Here is a tiny trained network, its code and every weight. The questions are about switching its units off for an input and a class, where a switched-off unit gives its printed mean instead of its output.

import numpy as np


def w(rows, s, z=0):
    codes = np.array(rows[::2]) - 128.0
    scale = np.full(codes.shape[1], s)
    scale[-1] = z or s
    return codes * scale


def norm(h):
    return h / np.sqrt((h * h).mean(-1, keepdims=True) + 1e-5)


def f(y):
    return np.maximum(y, 0)


def log_softmax(a):
    a = a - a.max(-1, keepdims=True)
    return a - np.log(np.exp(a).sum(-1, keepdims=True))


def net(x, mask):
    res = np.array(x, float).reshape(1, 5) / 4 @ E
    u = 0
    for l in range(3):
        y = f(norm(res) @ A[l][:, :-1].T + A[l][:, -1])
        res = res + np.where(mask[u : u + 7], y, B[l][:, -1]) @ B[l][:, :-1]
        u += 7
    return log_softmax(norm(res)[-1] @ U[:, :-1].T + U[:, -1])


A, B = {}, {}
E = w([
[157,5,20],'x0',
[137,119,74],'x1',
[140,68,144],'x2',
[144,69,111],'x3',
[142,73,253],'x4',
],0.0071)
A[0] = w([
[121,119,130,99],'L0N0',
[154,159,98,114],'L0N1',
[137,38,88,39],'L0N2',
[122,129,142,76],'L0N3',
[143,64,92,6],'L0N4',
[153,57,100,47],'L0N5',
[138,117,254,55],'L0N6',
],0.021,0.0024)
B[0] = w([
[111,140,131,132],'L0N0',
[147,193,96,167],'L0N1',
[39,56,105,225],'L0N2',
[133,126,140,138],'L0N3',
[83,62,111,198],'L0N4',
[64,62,91,205],'L0N5',
[246,148,252,249],'L0N6',
],0.033,0.011)
A[1] = w([
[71,164,149,4],'L1N0',
[152,233,46,63],'L1N1',
[114,101,128,42],'L1N2',
[221,139,200,44],'L1N3',
[153,157,101,80],'L1N4',
[130,150,178,100],'L1N5',
[42,6,56,106],'L1N6',
],0.012,0.0019)
B[1] = w([
[143,108,98,131],'L1N0',
[115,222,38,182],'L1N1',
[106,131,113,142],'L1N2',
[251,83,147,203],'L1N3',
[83,163,136,143],'L1N4',
[186,89,124,157],'L1N5',
[3,47,147,244],'L1N6',
],0.022,0.011)
A[2] = w([
[134,196,252,59],'L2N0',
[131,72,141,90],'L2N1',
[88,197,195,69],'L2N2',
[127,107,97,81],'L2N3',
[84,149,201,60],'L2N4',
[81,217,228,7],'L2N5',
[108,95,145,24],'L2N6',
],0.013,0.0018)
B[2] = w([
[88,155,255,254],'L2N0',
[36,213,157,200],'L2N1',
[161,81,72,152],'L2N2',
[124,125,172,158],'L2N3',
[202,88,21,144],'L2N4',
[172,36,24,160],'L2N5',
[172,68,19,175],'L2N6',
],0.017,0.0048)
U = w([
[112,227,21,1],'0',
[203,108,199,245],'1',
[3,5,99,145],'2',
],0.016,0.0024)

Each question gives the input, the list of numbers given to net, and the class t.
The units are the neurons (one row each of A and B). Each row of codes is followed by its name. A weight is (code - 128) times the scale printed after its matrix; where a second scale follows, it is the last column's (A, B and U).
mask holds one flag per neuron, layer by layer. A switched-off neuron (its flag False) gives its mean, the last column of its row in B, instead of its output. The means were averaged over made-up inputs and are rounded, as every weight is.
A unit's drop is (log p(t) with every unit on - log p(t) with that unit switched off) / (log p(t) with every unit on - log p(t) with every unit switched off).
k most important neurons: the k neurons with the biggest drops, biggest first
top k neurons in layer l: the k neurons of layer l with the biggest drops, biggest first
drop of u: that unit's drop, to one decimal
input [1,-7,6,-7,-8], class 0: 2 most important neurons => [L0N6; L0N2]
input [-6,3,2,8,-3], class 0: 3 most important neurons => [L0N6; L0N2; L0N5]
input [-2,-4,-3,-5,-6], class 0: most important neuron => [L0N6]
input [2,5,-1,-6,-1], class 0: 3 most important neurons => [L0N6; L0N2; L0N5]
input [4,-1,-4,0,7], class 1: 2 most important neurons => [L0N6; L1N6]
input [-6,3,4,-7,-7], class 0: drop of L0N6 => 0.5
input [-7,4,2,2,2], class 1: drop of L2N6 => 0.0
input [-7,-6,-8,-3,-7], class 0: drop of L0N6 => 0.6
input [1,-1,-2,-1,-7], class 0: 2 most important neurons => [L0N6; L0N2]
input [-5,1,1,5,-4], class 0: top 2 neurons in layer 0 => [L0N6; L0N2]
